Below are the code and all the weights of a small trained network. Each question names an input and a target symbol and asks about switching units off, where a switched-off unit gives its printed mean instead of its output.

import numpy as np


def w(rows, s, z=0):
    codes = np.array(rows[::2]) - 128.0
    scale = np.full(codes.shape[1], s)
    scale[-1] = z or s
    return codes * scale


def norm(h):
    return h / np.sqrt((h * h).mean(-1, keepdims=True) + 1e-5)


def f(y):
    return np.maximum(y, 0)


def softmax(a):
    e = np.exp(a - a.max(-1, keepdims=True))
    return e / e.sum(-1, keepdims=True)


def log_softmax(a):
    a = a - a.max(-1, keepdims=True)
    return a - np.log(np.exp(a).sum(-1, keepdims=True))


def net(x, mask):
    ids = ['ΘΞΨΩαβελπστ'.index(c) for c in x.split()]
    T = len(ids)
    res = E[ids] + P[:T]
    q, k, v = (norm(res) @ M[0].T for M in (Q, K, V))
    z = softmax(np.where(np.tri(T) > 0, q @ k.T / 3**0.5, -1e9)) @ v
    res = res + np.where(mask[0], z, O[0][:, -1]) @ O[0][:, :-1]
    y = f(norm(res) @ A[0][:, :-1].T + A[0][:, -1])
    res = res + np.where(mask[1:25], y, B[0][:, -1]) @ B[0][:, :-1]
    return log_softmax(norm(res)[-1] @ U[:, :-1].T + U[:, -1])


Q, K, V, O, A, B = {}, {}, {}, {}, {}, {}
E = w([
[101,73,162,117,106],'Θ',
[224,135,149,183,135],'Ξ',
[117,54,201,195,202],'Ψ',
[121,231,168,81,134],'Ω',
[207,61,91,141,11],'α',
[125,217,199,162,218],'β',
[163,45,158,144,102],'ε',
[141,4,138,216,116],'λ',
[59,109,191,164,179],'π',
[179,143,130,157,98],'σ',
[162,109,188,169,143],'τ',
],0.012)
P = w([
[161,152,190,100,88],'0',
[89,114,54,138,131],'1',
[187,132,248,59,120],'2',
[93,156,138,169,67],'3',
[211,117,163,58,211],'4',
[105,115,28,93,171],'5',
[200,145,223,98,146],'6',
[99,144,90,111,111],'7',
[215,102,135,43,239],'8',
],0.016)
Q[0] = w([
[141,117,185,83,103],'head 0',
[143,98,1,55,228],'head 0',
[179,138,157,162,138],'head 0',
],0.021)
K[0] = w([
[67,159,106,134,72],'head 0',
[139,81,7,29,237],'head 0',
[141,155,95,206,127],'head 0',
],0.016)
V[0] = w([
[157,138,95,71,6],'head 0',
[237,173,108,213,170],'head 0',
[82,173,138,103,196],'head 0',
],0.013)
O[0] = w([
[120,121,81,87,149,111],'head 0',
[178,170,90,254,150,115],'head 0',
[113,152,142,136,84,4],'head 0',
],0.02,0.0035)
A[0] = w([
[161,128,218,144,80,203],'neuron 0',
[107,155,170,123,166,123],'neuron 1',
[86,64,122,164,131,153],'neuron 2',
[169,159,64,150,148,2],'neuron 3',
[116,144,184,172,58,112],'neuron 4',
[45,141,86,142,84,120],'neuron 5',
[147,134,160,172,125,56],'neuron 6',
[8,112,87,173,124,60],'neuron 7',
[19,168,114,145,127,132],'neuron 8',
[76,87,114,175,133,58],'neuron 9',
[51,166,67,174,69,167],'neuron 10',
[179,85,132,122,105,112],'neuron 11',
[151,159,146,144,110,95],'neuron 12',
[163,154,183,129,186,160],'neuron 13',
[50,121,88,177,155,178],'neuron 14',
[52,123,78,169,129,53],'neuron 15',
[3,156,126,183,172,65],'neuron 16',
[34,96,104,164,123,97],'neuron 17',
[170,174,125,95,99,179],'neuron 18',
[171,101,123,106,169,3],'neuron 19',
[133,82,168,50,164,97],'neuron 20',
[126,113,175,133,80,38],'neuron 21',
[99,49,77,166,69,64],'neuron 22',
[123,78,144,146,131,98],'neuron 23',
],0.019,0.0085)
B[0] = w([
[142,143,43,105,122,241],'neuron 0',
[174,135,135,153,105,160],'neuron 1',
[101,175,130,103,115,181],'neuron 2',
[99,90,204,98,142,149],'neuron 3',
[94,87,204,141,137,184],'neuron 4',
[127,94,104,143,168,145],'neuron 5',
[94,131,82,98,134,159],'neuron 6',
[42,67,183,247,204,145],'neuron 7',
[226,138,99,104,184,152],'neuron 8',
[79,99,175,137,103,146],'neuron 9',
[170,109,141,55,161,162],'neuron 10',
[113,173,161,122,131,175],'neuron 11',
[105,106,123,150,137,148],'neuron 12',
[118,100,120,93,82,220],'neuron 13',
[144,116,151,116,55,174],'neuron 14',
[49,135,183,171,193,138],'neuron 15',
[202,219,152,46,129,146],'neuron 16',
[53,192,141,225,139,153],'neuron 17',
[82,98,141,179,149,168],'neuron 18',
[159,129,201,118,115,159],'neuron 19',
[106,179,113,188,138,245],'neuron 20',
[140,166,183,136,145,149],'neuron 21',
[172,124,20,168,76,161],'neuron 22',
[155,135,122,110,124,159],'neuron 23',
],0.016,0.012)
U = w([
[99,247,44,128,110,94],'Θ',
[94,197,227,168,204,86],'Ξ',
[120,52,148,65,2,130],'Ψ',
[43,126,126,26,129,181],'Ω',
[156,91,14,90,83,169],'α',
[184,106,108,229,177,113],'β',
[126,12,209,120,131,204],'ε',
[151,129,77,89,235,161],'λ',
[69,96,160,220,61,181],'π',
[68,188,244,96,10,2],'σ',
[226,206,147,93,68,107],'τ',
],0.015,0.0068)

Each question gives the input, a string of symbols that net reads in full, and the target symbol t.
The units are the heads (3 rows each of Q, K, V and O) and the neurons (one row each of A and B). Each row of codes is followed by its name. A weight is (code - 128) times the scale printed after its matrix; where a second scale follows, it is the last column's (O, A, B and U).
mask holds one flag per unit, heads first, then neurons. A switched-off unit (its flag False) gives its mean, the last column of its rows in O or B, instead of its output. The means were averaged over made-up inputs and are rounded, as every weight is.
A unit's drop is (log p(t) with every unit on - log p(t) with that unit switched off) / (log p(t) with every unit on - log p(t) with every unit switched off).
The circuit of an input: a set's keep is (log p(t) with only the set's units on - log p(t) with every unit switched off) / (log p(t) with every unit on - log p(t) with every unit switched off). Starting from the 12 units with the biggest drops (on a tie, the unit counted first), units are removed one at a time, each time the one whose removal leaves the highest keep (on an exact tie, the one counted first), for as long as the keep stays at least 0.8.
circuit, biggest first: the units of the circuit, biggest drop first
k most important neurons: the k neurons with the biggest drops, biggest first
drop of u: that unit's drop, to one decimal
input λ τ λ Ψ Ξ, target α: 4 most important neurons	neuron 0; neuron 13; neuron 20; neuron 6
input π λ σ ε ε β σ, target Ξ: circuit, biggest first	head 0; neuron 20; neuron 0
input Θ λ τ α Ψ λ Θ ε α, target τ: circuit, biggest first	neuron 11
input π Θ α, target σ: circuit, biggest first	head 0; neuron 21
input ε Ω π Ψ τ λ Θ α Ω, target τ: 4 most important neurons	neuron 13; neuron 1; neuron 4; neuron 19
input Ω λ λ π λ λ τ λ σ, target τ: circuit, biggest first	neuron 13; neuron 19; neuron 20
input λ σ σ Θ β Ψ, target σ: circuit, biggest first	head 0; neuron 16
input β Ψ π α Ω, target Ψ: 2 most important neurons	neuron 13; neuron 0
input π Ψ λ, target σ: 4 most important neurons	neuron 4; neuron 0; neuron 21; neuron 20
input λ ε α π λ τ Ξ β π, target α: 2 most important neurons	neuron 0; neuron 13
input ε Ω λ, target Ξ: circuit, biggest first	head 0; neuron 20; neuron 19
input λ Θ Ω, target τ: circuit, biggest first	head 0; neuron 13; neuron 1
input λ σ π α ε, target ε: 2 most important neurons	neuron 0; neuron 3
input β β Ω Ξ α λ ε λ Θ, target τ: most important neuron	neuron 19
input π Ω Ξ, target σ: 2 most important neurons	neuron 4; neuron 0
input λ λ β ε Ω λ Θ, target Ξ: 2 most important neurons	neuron 20; neuron 0
input λ Ψ π λ β, target Ψ: 4 most important neurons	neuron 13; neuron 20; neuron 0; neuron 4
input π α π λ λ, target λ: 2 most important neurons	neuron 4; neuron 20
input σ σ π, target ε: drop of neuron 0	0.5
input β π ε π Ω Ω Ω σ π, target Θ: drop of neuron 15	0.0
input Ω λ α Ξ Θ α λ Θ, target Ω: drop of neuron 0	0.2
input Θ α λ β, target τ: most important neuron	neuron 16
